Below are the code and all the weights of a small trained network. Each question names an input and a target symbol and asks about switching units off, where a switched-off unit gives its printed mean instead of its output.

import numpy as np


def w(rows, s, z=0):
    codes = np.array(rows[::2]) - 128.0
    scale = np.full(codes.shape[1], s)
    scale[-1] = z or s
    return codes * scale


def norm(h):
    return h / np.sqrt((h * h).mean(-1, keepdims=True) + 1e-5)


def f(y):
    return np.maximum(y, 0)


def softmax(a):
    e = np.exp(a - a.max(-1, keepdims=True))
    return e / e.sum(-1, keepdims=True)


def log_softmax(a):
    a = a - a.max(-1, keepdims=True)
    return a - np.log(np.exp(a).sum(-1, keepdims=True))


def net(x, mask):
    ids = ['αβγδζηθλμπστφω'.index(c) for c in x.split()]
    T = len(ids)
    res = E[ids] + P[:T]
    u = 0
    for l in range(2):
        r = norm(res)
        for j in range(2):
            rows = slice(4 * j, 4 * j + 4)
            q, k, v = (r @ M[l][rows].T for M in (Q, K, V))
            z = softmax(np.where(np.tri(T) > 0, q @ k.T / 4**0.5, -1e9)) @ v
            o = O[l][rows]
            res = res + np.where(mask[u + j], z, o[:, -1]) @ o[:, :-1]
        u += 2
        y = f(norm(res) @ A[l][:, :-1].T + A[l][:, -1])
        res = res + np.where(mask[u : u + 4], y, B[l][:, -1]) @ B[l][:, :-1]
        u += 4
    return log_softmax(norm(res)[-1] @ U[:, :-1].T + U[:, -1])


Q, K, V, O, A, B = {}, {}, {}, {}, {}, {}
E = w([
[148,117,119,111,147,156,142,131],'α',
[89,113,215,101,55,94,200,40],'β',
[161,124,142,126,143,146,128,130],'γ',
[109,78,22,90,93,58,207,155],'δ',
[169,117,166,126,125,149,142,118],'ζ',
[153,109,130,115,127,155,154,118],'η',
[233,88,106,80,168,84,81,215],'θ',
[34,147,162,174,172,136,22,198],'λ',
[140,117,132,120,158,169,135,115],'μ',
[201,222,83,146,188,126,186,139],'π',
[164,122,145,125,113,118,145,136],'σ',
[156,132,163,138,117,105,127,134],'τ',
[84,202,171,163,132,98,173,90],'φ',
[123,2,184,56,110,149,91,118],'ω',
],0.026)
P = w([
[117,141,103,173,21,169,98,157],'0',
[124,73,123,247,117,123,137,133],'1',
[103,150,144,133,58,182,146,199],'2',
[135,123,69,173,55,121,55,70],'3',
[109,71,157,202,177,115,169,135],'4',
[116,178,111,82,43,175,101,148],'5',
[138,89,108,154,181,71,90,25],'6',
[84,136,197,101,158,143,198,198],'7',
[113,195,120,12,87,113,72,82],'8',
[116,83,153,152,197,81,136,76],'9',
[117,150,187,56,132,148,166,145],'10',
],0.012)
Q[0] = w([
[93,248,134,145,72,169,145,107],'0.h1',
[121,134,127,101,87,171,77,243],'0.h1',
[120,109,141,169,159,142,243,209],'0.h1',
[129,131,9,208,123,94,121,150],'0.h1',
[250,159,75,28,135,118,183,171],'0.h2',
[114,191,145,197,160,168,134,225],'0.h2',
[92,228,93,123,54,171,35,128],'0.h2',
[171,158,73,195,208,70,74,55],'0.h2',
],0.013)
K[0] = w([
[138,180,93,197,96,140,121,42],'0.h1',
[175,110,65,130,76,128,25,97],'0.h1',
[111,209,112,55,57,170,139,168],'0.h1',
[154,106,90,225,93,168,179,173],'0.h1',
[184,150,85,49,182,51,130,82],'0.h2',
[122,211,102,146,79,192,57,182],'0.h2',
[145,97,83,248,119,129,67,70],'0.h2',
[136,106,154,193,199,125,180,189],'0.h2',
],0.014)
V[0] = w([
[150,148,187,164,148,191,92,65],'0.h1',
[176,145,174,159,131,59,33,198],'0.h1',
[37,120,125,125,200,149,34,132],'0.h1',
[81,199,179,190,101,86,176,49],'0.h1',
[43,26,129,120,54,93,107,124],'0.h2',
[68,160,246,187,105,161,93,110],'0.h2',
[115,177,85,173,170,128,99,178],'0.h2',
[150,71,185,108,139,161,83,165],'0.h2',
],0.011)
O[0] = w([
[141,110,194,170,134,224,149,118,171],'0.h1',
[171,128,168,111,230,87,87,178,161],'0.h1',
[60,105,115,144,125,162,119,245,3],'0.h1',
[110,157,170,131,159,127,190,126,231],'0.h1',
[81,93,125,73,124,70,124,127,133],'0.h2',
[87,165,201,87,101,163,145,164,149],'0.h2',
[130,149,84,139,158,141,179,212,97],'0.h2',
[149,112,142,111,126,170,77,147,177],'0.h2',
],0.013,0.0045)
A[0] = w([
[140,79,155,181,112,128,107,90,146],'0.n1',
[172,118,96,117,151,132,138,140,229],'0.n2',
[54,107,144,170,188,148,94,249,1],'0.n3',
[69,154,165,152,179,112,107,158,196],'0.n4',
],0.016,0.0037)
B[0] = w([
[136,149,95,62,99,161,141,160,230],'0.n1',
[145,155,129,154,144,67,103,174,242],'0.n2',
[51,199,107,121,50,130,31,85,211],'0.n3',
[52,174,101,79,100,109,84,250,255],'0.n4',
],0.018,0.0058)
Q[1] = w([
[147,90,161,69,154,104,110,192],'1.h1',
[199,253,98,118,131,138,129,144],'1.h1',
[104,177,123,165,143,91,159,160],'1.h1',
[162,86,58,140,148,96,138,140],'1.h1',
[148,108,88,113,95,152,162,145],'1.h2',
[134,125,153,121,134,142,93,179],'1.h2',
[82,162,132,142,110,119,182,162],'1.h2',
[108,103,82,154,111,153,69,113],'1.h2',
],0.018)
K[1] = w([
[159,115,145,57,161,90,110,177],'1.h1',
[183,210,92,76,150,157,147,140],'1.h1',
[104,162,157,211,132,85,145,163],'1.h1',
[135,105,7,133,156,62,102,145],'1.h1',
[137,102,135,124,47,137,151,135],'1.h2',
[160,143,151,136,147,130,96,237],'1.h2',
[27,145,144,152,116,109,160,147],'1.h2',
[129,113,74,184,136,177,92,138],'1.h2',
],0.014)
V[1] = w([
[158,254,172,107,76,114,109,204],'1.h1',
[200,155,156,153,59,96,199,145],'1.h1',
[149,192,58,140,225,159,196,104],'1.h1',
[116,29,178,121,134,114,92,159],'1.h1',
[120,166,76,126,164,182,97,75],'1.h2',
[97,149,133,107,109,136,150,210],'1.h2',
[155,129,180,101,87,87,155,171],'1.h2',
[186,146,106,163,147,140,143,138],'1.h2',
],0.0092)
O[1] = w([
[97,97,72,164,215,164,151,126,254],'1.h1',
[87,183,91,129,160,185,94,89,173],'1.h1',
[142,189,98,255,116,101,79,106,113],'1.h1',
[163,49,178,62,111,130,137,76,92],'1.h1',
[136,143,136,66,73,80,182,177,112],'1.h2',
[178,54,109,202,166,122,116,125,183],'1.h2',
[82,112,94,137,168,141,73,82,181],'1.h2',
[116,98,153,56,96,150,144,129,111],'1.h2',
],0.0098,0.0075)
A[1] = w([
[29,190,127,168,173,122,197,162,3],'1.n1',
[103,109,70,151,91,4,189,97,107],'1.n2',
[105,100,167,122,73,163,169,75,103],'1.n3',
[41,129,134,154,87,149,191,111,128],'1.n4',
],0.018,0.015)
B[1] = w([
[181,163,159,25,53,129,254,186,250],'1.n1',
[68,59,66,139,167,214,163,55,185],'1.n2',
[101,106,144,228,123,63,100,155,174],'1.n3',
[156,75,123,126,182,52,194,187,235],'1.n4',
],0.02,0.012)
U = w([
[177,134,32,92,17,156,141,150,1],'α',
[83,110,190,173,166,15,154,90,142],'β',
[165,108,133,107,146,246,128,155,118],'γ',
[81,69,53,120,146,144,167,83,189],'δ',
[147,133,214,170,94,150,115,93,213],'ζ',
[155,129,110,157,2,53,146,95,84],'η',
[199,91,70,113,154,38,103,164,102],'θ',
[36,174,106,121,110,117,90,168,165],'λ',
[132,42,114,206,90,169,149,211,57],'μ',
[149,197,104,222,153,126,154,116,163],'π',
[159,184,150,64,124,92,126,40,146],'σ',
[92,111,178,112,249,138,126,139,107],'τ',
[140,142,112,57,127,106,233,175,143],'φ',
[130,30,166,43,65,125,116,124,94],'ω',
],0.011,0.0046)

Each question gives the input, a string of symbols that net reads in full, and the target symbol t.
The units are the heads (4 rows each of Q, K, V and O) and the neurons (one row each of A and B). Each row of codes is followed by its name. A weight is (code - 128) times the scale printed after its matrix; where a second scale follows, it is the last column's (O, A, B and U).
mask holds one flag per unit, layer by layer, with each layer's heads first. A switched-off unit (its flag False) gives its mean, the last column of its rows in O or B, instead of its output. The means were averaged over made-up inputs and are rounded, as every weight is.
A unit's drop is (log p(t) with every unit on - log p(t) with that unit switched off) / (log p(t) with every unit on - log p(t) with every unit switched off).
The circuit of an input: a set's keep is (log p(t) with only the set's units on - log p(t) with every unit switched off) / (log p(t) with every unit on - log p(t) with every unit switched off). Starting from all 12 units, units are removed one at a time, each time the one whose removal leaves the highest keep (on an exact tie, the one counted first), for as long as the keep stays at least 0.8.
units of the circuit, in order: the units of the circuit, biggest drop first
k most important neurons: the k neurons with the biggest drops, biggest first
top k neurons in layer l: the k neurons of layer l with the biggest drops, biggest first
drop of u: that unit's drop, to one decimal
input φ π θ τ η, target θ: units of the circuit, in order -> 0.h1
input σ θ α, target σ: units of the circuit, in order -> 0.h1, 1.n4, 1.n1
input φ φ β μ α, target β: units of the circuit, in order -> 0.h2, 0.h1, 1.n3
input δ γ ω ζ δ η φ φ μ δ ζ, target μ: units of the circuit, in order -> 0.h1, 1.n1
input δ μ β θ μ β μ μ τ, target μ: units of the circuit, in order -> 0.h1, 1.n1
input δ σ α φ β μ α, target β: units of the circuit, in order -> 0.h2, 1.n3, 0.h1
input δ σ φ τ λ σ, target τ: units of the circuit, in order -> 1.n1, 0.h1
input φ λ σ σ θ π τ η θ ζ, target η: top 2 neurons in layer 1 -> 1.n3, 1.n1
input μ λ α α μ, target α: units of the circuit, in order -> 0.h1, 1.n4
input σ σ τ η, target σ: units of the circuit, in order -> 0.h1, 1.n4
input φ φ θ φ δ γ γ θ η, target γ: top 2 neurons in layer 1 -> 1.n1, 1.n4
input λ ω α, target λ: units of the circuit, in order -> 0.h1, 0.n3
input ω θ τ σ γ, target τ: units of the circuit, in order -> 1.n1, 0.h2, 0.h1
input γ α γ, target γ: top 2 neurons in layer 1 -> 1.n1, 1.n4
input β η θ θ φ δ θ γ ζ α, target γ: units of the circuit, in order -> 0.h2, 1.n4
input θ φ μ π μ, target μ: 3 most important neurons -> 1.n1, 1.n3, 0.n1
input θ φ φ π θ μ π α, target μ: 2 most important neurons -> 1.n1, 1.n3
input π α φ φ ω ζ η μ γ, target η: 2 most important neurons -> 1.n3, 0.n4
input η β ζ λ μ λ γ γ σ, target γ: most important neuron -> 1.n1
input ζ σ φ θ θ φ λ φ γ μ β, target β: 2 most important neurons -> 1.n3, 1.n1
input φ γ θ τ, target γ: top 2 neurons in layer 1 -> 1.n1, 1.n4
input ζ λ ζ, target ζ: top neuron in layer 1 -> 1.n3
input μ μ φ μ σ φ θ ω, target ω: drop of 1.h1 -> 0.1
input φ φ η μ η γ ω γ φ δ, target δ: drop of 1.n2 -> 0.7
input φ μ θ α, target μ: drop of 0.h1 -> 0.9
input φ δ ζ φ μ π σ μ, target π: drop of 1.h2 -> 0.0
input φ α φ τ, target α: most important neuron -> 0.n1
input π σ φ μ φ η, target μ: 2 most important neurons -> 1.n1, 1.n3
